Below are the code and all the weights of a small trained network. Each question names an input and a class and asks about switching units off, where a switched-off unit gives its printed mean instead of its output.

import numpy as np


def w(rows, s, z=0):
    codes = np.array(rows[::2]) - 128.0
    scale = np.full(codes.shape[1], s)
    scale[-1] = z or s
    return codes * scale


def f(y):
    return y / 2 * (1 + np.tanh(0.7978845608 * (y + 0.044715 * y**3)))


def log_softmax(a):
    a = a - a.max(-1, keepdims=True)
    return a - np.log(np.exp(a).sum(-1, keepdims=True))


def net(x, mask):
    res = np.array(x, float).reshape(1, 5) / 4 @ E
    y = f(res @ A[0][:, :-1].T + A[0][:, -1])
    res = res + np.where(mask, y, B[0][:, -1]) @ B[0][:, :-1]
    return log_softmax(res[-1] @ U[:, :-1].T + U[:, -1])


A, B = {}, {}
E = w([
[162,192,69,21],'x0',
[83,88,92,122],'x1',
[150,31,89,97],'x2',
[84,181,119,104],'x3',
[181,149,241,1],'x4',
],0.0068)
A[0] = w([
[117,83,208,113,247],'neuron 1',
[100,90,202,122,251],'neuron 2',
[197,186,186,192,248],'neuron 3',
[182,128,207,121,240],'neuron 4',
[100,134,109,115,27],'neuron 5',
[97,84,136,172,26],'neuron 6',
[54,140,254,131,180],'neuron 7',
[135,132,95,33,178],'neuron 8',
[156,58,119,208,152],'neuron 9',
[127,103,119,186,83],'neuron 10',
[115,140,124,97,17],'neuron 11',
[133,175,98,196,252],'neuron 12',
[174,103,106,129,230],'neuron 13',
[67,135,133,142,209],'neuron 14',
[152,151,88,91,167],'neuron 15',
[149,146,187,41,33],'neuron 16',
[94,83,167,85,15],'neuron 17',
[144,35,102,218,87],'neuron 18',
[111,85,92,199,110],'neuron 19',
],0.011,0.0035)
B[0] = w([
[152,122,167,91,238],'neuron 1',
[165,95,182,52,229],'neuron 2',
[1,93,151,59,222],'neuron 3',
[112,231,235,82,242],'neuron 4',
[193,129,43,156,113],'neuron 5',
[220,74,49,144,164],'neuron 6',
[64,151,155,38,241],'neuron 7',
[147,46,191,176,224],'neuron 8',
[116,46,152,211,238],'neuron 9',
[188,104,162,170,171],'neuron 10',
[213,174,53,143,119],'neuron 11',
[84,37,145,102,212],'neuron 12',
[52,80,191,74,180],'neuron 13',
[66,75,68,109,177],'neuron 14',
[133,130,199,155,173],'neuron 15',
[173,159,182,158,226],'neuron 16',
[205,145,92,112,139],'neuron 17',
[132,67,115,217,254],'neuron 18',
[181,76,163,227,219],'neuron 19',
],0.0066,0.0062)
U = w([
[135,60,112,179,252],'0',
[113,113,130,128,4],'1',
[148,149,179,143,7],'2',
[163,164,62,113,4],'3',
[105,118,98,173,104],'4',
[102,93,164,163,166],'5',
[85,113,151,4,252],'6',
],0.012,0.0035)

Each question gives the input, the list of numbers given to net, and the class t.
The units are the neurons (one row each of A and B). Each row of codes is followed by its name. A weight is (code - 128) times the scale printed after its matrix; where a second scale follows, it is the last column's (A, B and U).
mask holds one flag per neuron, in row order. A switched-off neuron (its flag False) gives its mean, the last column of its row in B, instead of its output. The means were averaged over made-up inputs and are rounded, as every weight is.
A unit's drop is (log p(t) with every unit on - log p(t) with that unit switched off) / (log p(t) with every unit on - log p(t) with every unit switched off).
The circuit of an input: a set's keep is (log p(t) with only the set's units on - log p(t) with every unit switched off) / (log p(t) with every unit on - log p(t) with every unit switched off). Starting from the 12 units with the biggest drops (on a tie, the unit counted first), units are removed one at a time, each time the one whose removal leaves the highest keep (on an exact tie, the one counted first), for as long as the keep stays at least 0.8.
circuit, biggest first: the units of the circuit, biggest drop first
unit that matters most: the unit with the biggest drop
k most important neurons: the k neurons with the biggest drops, biggest first
drop of u: that unit's drop, to one decimal
input [2,8,7,8,-2], class 4: unit that matters most : neuron 2
input [7,3,2,0,7], class 2: circuit, biggest first : (neuron 16; neuron 8; neuron 3)
input [8,1,3,-1,8], class 2: 2 most important neurons : (neuron 16; neuron 8)
input [-7,-2,-6,6,-2], class 6: 2 most important neurons : (neuron 7; neuron 3)
input [5,5,4,8,-4], class 4: 2 most important neurons : (neuron 2; neuron 7)
input [8,2,-4,-7,2], class 2: 2 most important neurons : (neuron 7; neuron 8)
input [-8,-3,-4,6,-1], class 6: 2 most important neurons : (neuron 7; neuron 3)
input [5,-7,-2,-6,-1], class 6: drop of neuron 3 : 0.2
input [-7,5,-8,5,1], class 6: drop of neuron 7 : 0.1
input [-7,4,-6,-1,1], class 6: drop of neuron 7 : 0.4
input [7,4,-3,-2,3], class 2: drop of neuron 8 : 0.2
